In the rows, 100 means zero.
Each row of numbers belongs to one of the nodes below and depends on some of the facts about them. Some rows are named. Which node is each other row?

How the nodes are related:
γ: sits directly inside; δ: refers to; Π: points at; Λ: is of sort; τ: uses
nevurim | γ floflam | δ numin | Λ b
suna | δ getres | Λ a
flero | γ tuza | Π ragama | Λ c
brine | γ dreplali | δ drebrer | Λ d
ploflom | γ fiko | δ plona | Λ b | τ tivom
pleflanal | γ fozom | Λ b
sabafe | γ numin | Π luvide,bruple | Λ b
bebazo | γ givabror | Π mufur | Λ a
mufur | γ givabror | δ gagu | Π sostir | Λ c | τ sostir,klibis
geplo | γ stivol | Λ b | τ pimotrun
sabiga | γ kudin | δ grebru | Λ d
vozomil | γ laduko | δ bivegrir | Λ a
klikis | γ loga | δ tubekol | Π puflan | Λ c
zatrubrak | γ klusir | Λ a
numin | δ plusta | Λ d
dranim | γ flalil | δ favem | Π bigri | Λ b
gridom | γ lenoger | δ gozumus | Π brebril | Λ e
sikles | γ sapo | δ nistotim | Λ a
griver | γ bikin | δ lenoger | Π driplusus,viso | Λ b | τ driplusus,viso
skileden | δ brinom | Λ a
givabror | γ zibrum | Λ a
trizil | γ ranim | Λ a
nimutri | γ staklaflak | Λ b | τ fuvo
plutras | γ skileden | Λ b
klasan | γ lidrem | Λ b
brite | γ vozomil | δ grafipes | Λ a | τ minan
nistotim | γ bevol | Λ b | τ mizun
gretes | γ suna | Λ c
loga | Λ c
gabro | γ vaplin | δ broplaku | Λ a
kudin | γ klusir | Λ e
staklaflak | γ dremudru | Λ a
nirugre | γ grazek | Π bretrol | Λ d | τ bretrol
loflanur | γ kestumik | Λ e | τ plona,leza
deron | γ fozom | Λ c | τ lodra
vokli | γ ranim | δ kestumik | Λ c
viso | γ bikin | Λ d
bigri | γ flalil | δ sikles | Λ c
plona | γ kestumik | δ skagre | Λ e
vaplin | δ neske | Λ c
gagu | γ simo | δ gredi | Λ a
meger | γ stamim | δ bretrol | Λ a | τ bimim
bruplifli | γ plusta | δ vigrol | Π groka | Λ d
floflam | γ gano | δ flero | Λ c
pupon | γ bevol | Π kestes,mizopas | Λ b
klamin | Λ a
begel | γ zubok | δ skatra | Λ e | τ vigrol
bitur | γ klamin | Π brinom | Λ a | τ brinom
skemeplak | γ stivol | δ kava | Π geplo | Λ d | τ pimotrun
vigrol | γ zubok | Λ c
vebran | γ zubok | Λ a
broplaku | γ kava | Λ e
pimotrun | γ stivol | Λ e
kestes | γ bevol | Λ b | τ nistotim
leza | γ kestumik | Λ b
voger | Λ b
traskom | γ dremudru | Π klesur | Λ c | τ klesur
kestumik | γ skebal | δ brobrur | Λ b
lodra | γ fozom | Λ a | τ pleflanal
trovin | γ vaplin | δ drebrovi | Λ c
plusta | γ sabror | δ flokimas | Λ b
klesur | γ dremudru | δ stamim | Π traskom | Λ c
grebru | δ klefe | Λ a
bodrul | γ gabro | Λ a | τ gregruklor
driplusus | γ bikin | Λ a
trifo | γ skifam | δ dedar | Π gratel | Λ d
simo | γ flivem | δ laduko | Λ b
dreplali | γ flivem | δ bazim | Λ b
lidrem | Λ c
brinom | γ klamin | δ skifam | Π lugel | Λ a | τ bitur
timak | γ voger | Λ b
minan | γ vozomil | Λ e
lutrugra | γ funum | δ fuvo | Π nuse,fovi | Λ e | τ brifon
grokikle | γ simo | Π luflin | Λ a
nekla | γ klusir | δ mufur | Λ c
zubok | Λ a
zodram | γ grazek | δ drifi | Π bretrol | Λ d
bretrol | γ grazek | δ bevol | Λ d | τ zodram
zedume | γ simo | Λ a | τ gagu
nafla | γ fevar | Λ c
skibrur | γ klusir | δ plito | Λ c | τ piguk
fiko | δ brotritra | Λ e
vafos | γ voger | Λ a
sabom | γ fozom | δ bimim | Π deron | Λ a
luvar | γ laduko | δ floflam | Λ c
tudrim | γ skatra | Π tastin | Λ e | τ vagodim
bazim | γ drebrer | Λ b
grafipes | γ dremudru | δ flalil | Π traskom | Λ a | τ traskom,klesur
dralen | γ gabro | Π drivun | Λ c | τ bodrul
brobrur | γ venul | Λ e | τ ploza
tiklo | γ voger | δ skaske | Λ d
dromu | γ kava | Π sepel | Λ c | τ broplaku
soro | γ sapo | δ drafos | Π flubi,sikles | Λ a
zodra | γ gano | δ klifli | Π drabram | Λ e
fibram | γ kava | δ brefik | Π broplaku | Λ c
flalil | δ nugu | Λ b
tuza | δ leza | Λ a
laduko | δ fonos | Λ b
rilom | γ dreplali | Π bilis | Λ b
ploza | γ venul | δ vaplin | Π plebro | Λ b
tugre | γ klusir | δ minan | Λ a
gratel | γ skifam | δ skibrur | Λ d
gano | Λ b
gredi | γ fozom | Λ a
flanol | γ tugre | δ zubok | Λ a | τ klifli
brobuk | γ pabil | δ zedume | Λ e
mizun | γ bevol | δ klikis | Λ a
klusir | δ sostir | Λ a
ragama | γ tuza | Λ c
sabror | δ trizil | Λ c
skifam | γ fevar | δ sabom | Λ b
bevol | γ grebru | δ gratel | Λ a
bilis | γ dreplali | Λ a
stapor | γ kestumik | Π plona | Λ c
venul | γ klamin | δ pabil | Λ d
kezal | Λ b
fovi | γ funum | δ kleludra | Π nuse | Λ a
fuvo | γ staklaflak | δ rogin | Λ b
brebril | γ lenoger | Π gridom | Λ c
flokimas | γ seposa | δ nubrok | Λ c
flaza | γ gano | δ mizopas | Π nugu | Λ c | τ skaske
flivem | Λ a
dedar | γ laduko | δ rigre | Λ d
vaka | γ kudin | δ klusir | Π plubi | Λ d
naren | γ lenoger | Λ e | τ skagre,brebril
puflan | γ loga | Π truklem | Λ a | τ klikis
ruplis | Λ a
stufos | γ flalil | δ grazek | Π nafik,plito | Λ a | τ nafik
vagodim | γ skatra | δ dromu | Λ c
drabram | γ gano | Π zodra | Λ e | τ flaza
drivun | γ gabro | Π dralen | Λ a
bimim | γ stamim | δ traskom | Λ a
kleludra | γ lidrem | Π klasan | Λ b
nuse | γ funum | δ suna | Π fovi | Λ e | τ brifon
pludrem | γ kava | Λ c
grazek | γ fevar | δ brifon | Λ a
drifi | γ laduko | Π luvar | Λ e | τ brotritra
lugel | γ klamin | Λ a
stivol | γ skileden | δ skestum | Λ a
brifon | γ funum | δ ploza | Π lutrugra | Λ e
stibrizas | γ lenoger | Λ e | τ bruvak
sipli | γ kudin | δ venul | Λ d | τ sabiga
seposa | γ flalil | Λ b
plebro | γ venul | δ trifo | Λ d | τ ploza
drebrovi | γ flivem | δ fiko | Λ a
pogro | γ dremudru | δ bikin | Λ c
sapo | γ loga | δ fovi | Λ a
klibis | γ givabror | Λ c | τ mufur
skeplam | γ rofe | Λ a
zubi | γ bevol | δ bruvak | Λ b
rofe | γ skileden | Λ b
skatra | γ dremudru | δ zubi | Λ a
piguk | γ klusir | Λ a | τ nekla,skibrur
moplol | γ staklaflak | Λ d | τ nimutri
teka | γ stamim | Π bimim,meger | Λ c
drafos | γ grazek | δ stapor | Π zodram | Λ a
repavas | γ ruplis | δ bigri | Λ d
mizopas | γ bevol | Π nistotim | Λ b
neske | γ sabror | Λ a
skebal | Λ a
fonos | γ voger | δ flanol | Λ c | τ timak
kava | γ vaplin | δ zatrubrak | Λ b
zibrum | Λ b
luflin | γ simo | δ gregruklor | Λ a
zakisa | γ fevar | Π nafla | Λ a | τ favem
klofla | γ fozom | δ britri | Λ d | τ sabom
zigretral | γ rofe | Λ a | τ skeplam
klifli | γ tugre | Λ d
nubrok | γ drebrer | Λ b | τ bazim
pugiron | γ vaplin | Λ a
grefil | γ neske | Λ a
kimoskor | γ klamin | δ klesur | Π groram,lugel | Λ a | τ bitur
favem | γ fevar | δ gabro | Π nafla | Λ c | τ zakisa
brefik | γ kava | δ lodra | Λ d | τ dromu,sepel
ranim | δ luvar | Λ d
bruvak | γ lenoger | Π gridom,brebril | Λ e | τ stibrizas
flubi | γ sapo | Λ a | τ soro,sikles
tivom | γ fiko | Λ a
viden | γ simo | δ tuza | Π grokikle | Λ b
gregruklor | γ gabro | δ groram | Λ d
ligan | γ simo | Λ c
truklem | γ loga | δ moplol | Λ c | τ klikis
fevar | δ tudrim | Λ a
tastin | γ skatra | Λ c
mulin | γ skifam | Λ b
geflem | γ zubok | δ brine | Λ c
gozumus | γ fozom | Λ a | τ klofla
brotritra | γ laduko | Π drifi | Λ e
skaske | γ gano | Π drabram | Λ c | τ drabram
stamim | δ nevurim | Λ b
sostir | γ givabror | δ skileden | Λ c
plubi | γ kudin | δ vaka | Λ b
lenoger | γ laduko | δ kezal | Λ d
tubekol | γ kezal | δ bruplifli | Λ b
getres | γ plutras | Λ a
bikin | δ brobuk | Λ a
skagre | γ lenoger | Λ e
plito | γ flalil | Π stufos | Λ c | τ stufos
luvide | γ numin | Π bruple | Λ b
britri | γ fozom | δ stivol | Λ a | τ gozumus
groram | γ klamin | Λ a
bruple | γ numin | Λ c
funum | γ zibrum | Λ a
nafik | γ flalil | δ brebril | Λ c
nugu | γ gano | δ sapo | Λ e
dremudru | Λ d
sepel | γ kava | Π broplaku | Λ c
skestum | γ gredi | Λ a
klefe | γ tiklo | Λ e
rogin | γ dedar | δ vagodim | Λ c
pobri | γ grebru | Π tebuflu | Λ c
bivegrir | γ suna | δ trovin | Λ c
pabil | γ vaplin | δ viden | Λ e
rigre | γ lidrem | δ fibram | Λ d
drebrer | δ griver | Λ c
groka | γ plusta | Π bruplifli | Λ a
fozom | Λ a
stizo | γ rigre | Λ a
tebuflu | γ grebru | δ begel | Λ a | τ pobri

Some nodes and their rows:
vebran: [86,129,110,98,90,83,104,120,110,92,85,97,82,107,110,96,83,103,95,105,91,118,78,115,116,102,103,104,91,77,110]
numin: [95,116,103,113,96,95,101,130,113,80,80,83,84,116,117,82,79,96,88,113,94,105,116,127,112,88,110,109,88,89,82]
pugiron: [83,132,112,100,89,81,99,118,108,90,87,94,83,110,114,96,84,103,95,103,94,119,79,116,114,101,104,99,90,81,115]
skebal: [88,128,110,98,90,82,104,120,108,94,85,96,82,107,111,97,83,104,95,105,91,118,78,115,116,102,103,104,90,78,109]
skeplam: [92,129,108,97,92,82,99,120,109,97,85,96,82,111,109,98,80,109,90,108,88,110,76,113,111,95,101,102,90,76,113]
piguk: [88,129,112,94,94,81,102,123,110,95,88,96,82,108,111,97,80,103,94,109,93,116,75,114,108,101,98,107,88,80,107]
zubi: [89,123,107,93,98,79,101,127,112,98,86,95,84,116,113,105,85,99,85,114,100,109,94,108,108,104,102,102,90,75,106]
brine: [77,115,106,96,96,88,109,127,115,91,86,86,87,118,113,88,80,95,86,116,95,104,105,102,104,88,103,105,76,73,100]
brobrur: [79,127,111,103,100,80,101,130,120,90,83,86,103,106,106,89,82,95,98,103,95,118,70,119,97,88,109,124,77,73,107]
stivol: [86,122,105,98,94,81,106,126,112,93,83,95,86,115,112,105,88,98,88,109,99,112,95,111,115,106,109,102,92,73,107]
flokimas: [90,120,104,92,97,102,102,124,107,82,88,88,77,110,121,89,79,93,94,119,98,99,116,119,100,78,108,113,94,80,97]
zakisa: [94,138,107,76,115,93,105,127,113,96,70,70,102,96,112,94,78,100,97,107,78,106,77,105,123,113,91,101,96,95,121]
getres: [89,129,111,95,92,81,100,121,109,95,86,96,82,108,111,97,81,104,93,108,92,115,76,114,110,99,98,106,88,79,108]
funum: [87,128,110,98,90,83,104,120,109,94,84,97,82,107,110,96,83,103,95,106,90,117,77,115,115,102,102,105,90,77,109]
fibram: [87,129,112,67,116,103,110,131,122,92,85,62,94,104,135,82,80,80,102,113,95,99,111,91,121,80,109,95,96,86,136]
ragama: [73,118,112,102,72,90,102,110,101,85,104,113,58,114,114,87,79,102,99,117,101,110,94,118,86,64,105,117,82,60,100]
nafla: [73,121,110,99,75,92,102,110,99,84,100,109,63,111,112,89,79,103,100,118,98,107,95,118,86,70,102,116,81,61,99]

Which node is each row?
No name comes twice in this set of rows, the named rows included.
[87,127,115,92,95,79,102,124,111,95,87,96,83,107,111,97,82,98,95,111,92,119,76,114,105,103,96,109,86,80,105]  zedume
[102,108,120,75,116,90,120,153,143,100,92,64,91,114,133,71,72,66,94,113,92,121,94,89,139,73,113,101,97,95,120]  skemeplak
[70,120,99,100,93,92,113,127,117,93,89,86,88,116,113,83,86,102,92,107,104,104,104,97,116,89,103,105,81,67,102]  dedar
[102,107,133,105,76,62,102,136,127,105,119,119,52,125,125,87,78,83,91,114,111,144,67,113,115,68,116,109,92,70,108]  geplo
[71,114,108,119,85,68,95,126,119,97,94,108,92,122,104,100,92,101,84,106,112,113,90,113,87,82,121,122,66,45,100]  nugu
[85,120,115,112,72,69,96,116,105,96,104,122,61,121,108,101,82,109,88,114,104,123,76,119,94,87,103,110,82,64,96]  nistotim
[96,121,101,71,113,108,112,131,119,92,81,69,91,105,125,88,75,88,96,116,84,90,109,95,123,76,110,100,99,81,127]  klikis
[66,111,111,111,78,78,107,124,110,87,102,107,73,127,112,89,84,98,87,118,110,116,102,109,87,82,106,113,70,62,85]  plebro
[77,120,104,102,93,88,102,124,112,87,88,80,89,122,117,88,80,102,86,112,96,100,104,104,105,81,107,95,81,78,110]  gregruklor
[77,120,106,104,103,78,102,135,123,91,81,85,108,112,107,97,88,90,90,106,103,112,89,113,99,93,115,121,79,69,105]  begel
[82,114,110,111,78,68,96,120,106,96,97,118,70,126,108,110,88,103,80,116,109,117,92,117,91,94,108,109,80,59,94]  luflin

Now the same nodes, written a new way:
Some nodes and their rows:
brinom: [91,99,157,80,98,97,116,85,101,90,91,76,111,106,108,94,88,97,76,101,92,86,99,124,108,101,108,120,68,84,93]
zedume: [66,103,145,86,107,100,118,75,79,104,106,83,91,98,101,93,94,94,88,84,96,102,88,126,112,102,95,118,92,93,114]
bodrul: [75,113,137,85,112,93,113,78,90,100,109,87,98,98,106,99,95,97,92,94,90,98,86,121,110,100,94,122,90,86,109]
traskom: [90,94,155,72,99,95,117,71,100,87,89,81,102,92,108,88,80,107,88,86,96,100,108,110,103,101,100,117,60,100,90]
moplol: [67,97,139,82,106,96,115,65,80,96,108,88,95,103,102,93,100,96,93,91,98,102,91,132,117,102,100,108,79,88,110]
timak: [75,117,146,92,124,98,103,73,80,101,98,92,104,107,104,111,104,96,87,99,85,93,77,119,111,107,98,122,99,80,107]
klamin: [69,112,132,82,112,96,108,80,93,99,104,84,100,100,107,104,94,99,88,90,97,102,82,126,110,97,99,112,90,87,107]
vaplin: [71,108,121,75,113,92,114,72,96,95,113,85,97,92,107,95,90,107,95,90,99,108,89,121,108,94,96,113,81,91,109]
stivol: [68,109,133,79,112,95,109,78,93,97,105,85,102,106,107,103,96,97,91,93,101,98,82,132,114,97,99,111,86,80,109]
fibram: [76,110,133,73,123,90,119,71,86,104,122,88,110,76,101,105,102,89,108,85,92,114,91,123,87,87,93,105,67,98,112]
pogro: [74,104,114,77,109,94,107,76,100,94,116,90,106,92,111,99,96,106,92,94,107,100,90,134,113,85,95,109,77,85,105]
kestumik: [72,119,142,88,113,99,104,77,82,100,100,89,102,110,103,109,102,94,87,95,90,97,74,126,113,109,109,111,98,83,112]
klefe: [75,105,141,84,115,101,112,62,73,97,99,92,95,106,101,102,102,99,88,95,88,101,81,123,116,112,108,111,89,87,112]
bikin: [69,112,133,84,112,99,109,80,93,100,105,85,99,102,107,102,93,98,89,92,97,103,79,126,110,99,98,114,91,86,111]
zodra: [82,109,133,88,116,96,105,70,80,98,112,98,111,101,102,110,111,96,85,105,89,90,81,134,112,99,109,108,85,78,111]
flivem: [73,113,134,82,111,98,111,80,93,100,104,84,99,101,105,102,94,102,89,89,97,102,83,125,110,98,98,112,90,88,110]
luflin: [72,99,122,85,103,103,113,80,101,93,110,95,95,109,116,96,91,107,74,103,99,85,77,125,132,96,90,124,103,70,110]

Name these rows:
No name comes twice in this set of rows, the named rows included.
[73,109,143,81,115,84,112,67,78,101,115,82,114,91,100,104,110,87,98,93,94,106,99,147,97,96,106,103,71,98,111]  nirugre
[74,115,145,84,132,93,105,60,66,100,97,84,107,98,92,114,112,92,104,95,84,113,88,129,93,110,105,109,80,95,105]  brotritra
[71,103,130,83,114,91,111,67,87,91,109,85,99,102,105,96,100,104,91,100,94,99,94,138,118,100,97,115,86,87,104]  bruplifli
[68,113,152,87,116,100,110,68,73,104,98,93,96,113,102,102,101,90,90,93,91,92,79,121,115,111,102,119,97,77,111]  mizopas
[78,94,109,82,107,106,113,71,113,90,109,104,95,93,120,97,85,120,86,94,98,93,84,104,128,92,82,120,97,72,103]  nafik
[70,105,143,95,97,106,111,75,89,103,102,103,86,115,115,95,93,99,71,97,88,87,74,111,136,114,106,121,112,73,120]  kestes
[76,101,122,84,111,93,110,72,103,97,118,93,104,84,114,99,97,108,91,94,93,103,96,122,113,91,88,112,86,91,106]  vokli
[73,114,152,83,127,93,104,59,64,103,103,92,110,99,96,110,114,83,104,91,89,109,89,125,95,108,107,101,71,91,114]  bruvak
[81,110,132,91,117,101,100,70,86,99,108,104,111,97,111,110,110,94,85,102,84,98,81,119,111,106,109,106,90,82,116]  gridom
[78,114,130,88,121,95,106,80,98,102,110,89,106,93,111,110,100,102,90,99,89,95,87,122,111,94,88,122,95,82,106]  mizun
[67,115,147,85,115,100,108,73,76,102,94,86,94,114,100,106,98,95,88,94,91,101,74,126,115,112,107,114,97,82,112]  kezal
[77,105,127,95,113,98,104,60,89,86,95,95,91,115,112,101,92,120,78,108,87,89,84,123,136,116,98,131,110,80,98]  plona
[69,104,128,87,107,95,108,82,96,101,116,87,106,96,113,100,106,87,86,101,93,93,87,135,114,95,98,111,88,83,118]  brite
[64,111,134,97,102,99,115,65,85,102,124,90,91,96,109,93,102,97,86,95,91,101,92,118,109,100,99,114,80,92,113]  brefik
[70,124,146,103,123,65,94,70,87,92,106,51,101,95,99,97,107,104,90,106,85,106,111,164,101,110,94,131,97,121,89]  bebazo

